Below are the code and all the weights of a small trained network. Each question names an input and a target symbol and asks about switching units off, where a switched-off unit gives its printed mean instead of its output.

import numpy as np


def w(rows, s, z=0):
    codes = np.array(rows[::2]) - 128.0
    scale = np.full(codes.shape[1], s)
    scale[-1] = z or s
    return codes * scale


def f(y):
    return np.maximum(y, 0)


def softmax(a):
    e = np.exp(a - a.max(-1, keepdims=True))
    return e / e.sum(-1, keepdims=True)


def log_softmax(a):
    a = a - a.max(-1, keepdims=True)
    return a - np.log(np.exp(a).sum(-1, keepdims=True))


def net(x, mask):
    ids = ['αβγδεζηθλμξπσφω'.index(c) for c in x.split()]
    T = len(ids)
    res = E[ids] + P[:T]
    u = 0
    for l in range(3):
        r = res
        for j in range(2):
            rows = slice(2 * j, 2 * j + 2)
            q, k, v = (r @ M[l][rows].T for M in (Q, K, V))
            z = softmax(np.where(np.tri(T) > 0, q @ k.T / 2**0.5, -1e9)) @ v
            o = O[l][rows]
            res = res + np.where(mask[u + j], z, o[:, -1]) @ o[:, :-1]
        u += 2
        y = f(res @ A[l][:, :-1].T + A[l][:, -1])
        res = res + np.where(mask[u : u + 4], y, B[l][:, -1]) @ B[l][:, :-1]
        u += 4
    return log_softmax(res[-1] @ U[:, :-1].T + U[:, -1])


Q, K, V, O, A, B = {}, {}, {}, {}, {}, {}
E = w([
[103,113,143],'α',
[31,168,73],'β',
[103,120,155],'γ',
[97,145,113],'δ',
[104,136,108],'ε',
[137,114,76],'ζ',
[98,123,153],'η',
[107,128,109],'θ',
[173,85,54],'λ',
[90,111,167],'μ',
[111,114,160],'ξ',
[96,93,159],'π',
[110,110,163],'σ',
[41,31,251],'φ',
[131,94,228],'ω',
],0.011)
P = w([
[124,160,128],'0',
[102,116,123],'1',
[145,200,170],'2',
[74,86,122],'3',
[164,170,181],'4',
[62,59,113],'5',
[182,152,188],'6',
[64,34,107],'7',
[196,131,199],'8',
[67,5,108],'9',
[216,109,196],'10',
],0.012)
Q[0] = w([
[60,2,231],'0.h1',
[134,66,101],'0.h1',
[90,61,189],'0.h2',
[201,142,30],'0.h2',
],0.009)
K[0] = w([
[58,44,254],'0.h1',
[192,161,237],'0.h1',
[94,32,68],'0.h2',
[182,190,155],'0.h2',
],0.0067)
V[0] = w([
[213,127,119],'0.h1',
[143,108,2],'0.h1',
[100,146,59],'0.h2',
[119,125,56],'0.h2',
],0.006)
O[0] = w([
[29,240,139,71],'0.h1',
[118,253,163,3],'0.h1',
[152,20,133,94],'0.h2',
[146,10,136,92],'0.h2',
],0.008,0.0052)
A[0] = w([
[2,94,90,39],'0.n1',
[150,224,120,2],'0.n2',
[228,254,245,177],'0.n3',
[158,225,16,138],'0.n4',
],0.0058,0.009)
B[0] = w([
[87,165,174,141],'0.n1',
[171,2,70,128],'0.n2',
[200,53,97,254],'0.n3',
[77,85,109,136],'0.n4',
],0.0089,0.0045)
Q[1] = w([
[146,189,228],'1.h1',
[180,78,57],'1.h1',
[2,178,136],'1.h2',
[158,148,137],'1.h2',
],0.0095)
K[1] = w([
[108,133,138],'1.h1',
[118,9,78],'1.h1',
[99,212,89],'1.h2',
[140,127,185],'1.h2',
],0.012)
V[1] = w([
[154,117,216],'1.h1',
[212,105,157],'1.h1',
[135,101,238],'1.h2',
[253,102,141],'1.h2',
],0.012)
O[1] = w([
[88,175,173,180],'1.h1',
[204,200,151,179],'1.h1',
[1,203,198,255],'1.h2',
[228,136,161,240],'1.h2',
],0.0081,0.0086)
A[1] = w([
[174,255,28,184],'1.n1',
[164,251,149,56],'1.n2',
[79,77,224,162],'1.n3',
[178,245,23,1],'1.n4',
],0.0093,0.0042)
B[1] = w([
[47,190,254,133],'1.n1',
[52,67,217,164],'1.n2',
[97,147,106,253],'1.n3',
[24,39,222,128],'1.n4',
],0.0096,0.013)
Q[2] = w([
[99,235,103],'2.h1',
[205,108,182],'2.h1',
[251,84,139],'2.h2',
[162,88,158],'2.h2',
],0.013)
K[2] = w([
[23,15,117],'2.h1',
[173,94,185],'2.h1',
[249,212,139],'2.h2',
[167,198,239],'2.h2',
],0.011)
V[2] = w([
[91,95,148],'2.h1',
[184,56,182],'2.h1',
[129,156,248],'2.h2',
[96,56,188],'2.h2',
],0.013)
O[2] = w([
[171,40,134,165],'2.h1',
[103,152,44,175],'2.h1',
[68,179,35,249],'2.h2',
[1,98,167,221],'2.h2',
],0.0092,0.021)
A[2] = w([
[109,243,123,137],'2.n1',
[76,176,197,74],'2.n2',
[112,151,185,255],'2.n3',
[2,127,141,13],'2.n4',
],0.01,0.0059)
B[2] = w([
[80,123,232,163],'2.n1',
[189,144,93,172],'2.n2',
[105,169,70,159],'2.n3',
[254,107,154,254],'2.n4',
],0.0086,0.038)
U = w([
[141,114,32,160],'α',
[79,50,232,1],'β',
[120,142,116,54],'γ',
[133,127,123,30],'δ',
[125,142,102,119],'ε',
[122,139,111,95],'ζ',
[117,98,112,129],'η',
[128,136,122,45],'θ',
[106,107,116,139],'λ',
[104,91,119,141],'μ',
[59,178,109,207],'ξ',
[108,91,71,214],'π',
[80,179,111,178],'σ',
[254,99,128,19],'φ',
[160,253,227,161],'ω',
],0.01,0.0063)

Each question gives the input, a string of symbols that net reads in full, and the target symbol t.
The units are the heads (2 rows each of Q, K, V and O) and the neurons (one row each of A and B). Each row of codes is followed by its name. A weight is (code - 128) times the scale printed after its matrix; where a second scale follows, it is the last column's (O, A, B and U).
mask holds one flag per unit, layer by layer, with each layer's heads first. A switched-off unit (its flag False) gives its mean, the last column of its rows in O or B, instead of its output. The means were averaged over made-up inputs and are rounded, as every weight is.
A unit's drop is (log p(t) with every unit on - log p(t) with that unit switched off) / (log p(t) with every unit on - log p(t) with every unit switched off).
The circuit of an input: a set's keep is (log p(t) with only the set's units on - log p(t) with every unit switched off) / (log p(t) with every unit on - log p(t) with every unit switched off). Starting from the 12 units with the biggest drops (on a tie, the unit counted first), units are removed one at a time, each time the one whose removal leaves the highest keep (on an exact tie, the one counted first), for as long as the keep stays at least 0.8.
circuit, biggest first: the units of the circuit, biggest drop first
most important unit: the unit with the biggest drop
top k neurons: the k neurons with the biggest drops, biggest first
which heads matter: for each layer, one digit per head in row order, 1 if its drop is at least 0.15 and else 0, layers parted by /
input ξ ξ ω φ ω λ δ λ ω λ, target α: circuit, biggest first => [1.h1 2.h2]
input ξ ε ω ξ φ φ γ α, target φ: circuit, biggest first => [2.n4 2.h2]
input ζ ε θ φ ω μ ω β ω ω ξ, target ω: which heads matter => 00 / 11 / 01
input ω ξ φ ω ω ω ξ ω θ ω φ, target ω: most important unit => 1.h1
input γ ω ω ω ω ω ω π φ φ β, target φ: circuit, biggest first => [2.n4 2.n2 2.h2 1.h2]
input ω μ φ ω, target φ: which heads matter => 10 / 01 / 10
input λ φ ζ, target φ: which heads matter => 10 / 11 / 11
input μ ζ ω φ ξ γ, target φ: circuit, biggest first => [2.h2 2.n4]
input ξ π λ β ω β λ, target ω: circuit, biggest first => [0.h1 1.n1]
input ω γ φ λ ω φ ω μ, target φ: which heads matter => 00 / 00 / 01
input γ φ θ, target φ: which heads matter => 10 / 01 / 11
input ω ω φ ω φ π, target φ: which heads matter => 00 / 01 / 00
input φ ω φ β γ σ, target β: circuit, biggest first => [2.h2 1.h2 2.h1]
input ζ ξ φ ω ω ω γ π φ π, target φ: top 4 neurons => [2.n4 2.n1 0.n3 0.n1]
input σ φ γ, target φ: circuit, biggest first => [1.h2 2.h2 2.n2 2.n4]
input ω ξ φ ξ β σ, target β: circuit, biggest first => [2.h2 2.h1]
input ω θ ω ω ξ ξ ω φ ω ω φ, target ω: circuit, biggest first => [1.h2 1.h1]
input ξ ξ ζ ω ξ η ω μ λ, target ω: circuit, biggest first => [1.h2 0.n3 0.h1]
input σ η ω α φ λ φ σ, target φ: circuit, biggest first => [2.n4 0.h2 2.h2]
input ω ω ζ φ, target φ: top 2 neurons => [2.n4 2.n1]
input σ φ ε, target φ: circuit, biggest first => [1.h2 2.h2 2.n2 2.n4]
input ω ξ ω σ φ ξ ξ ω ω ξ, target φ: top neuron => [2.n1]
input ξ ω ω ξ λ ω ω ξ β, target ω: most important unit => 1.n1
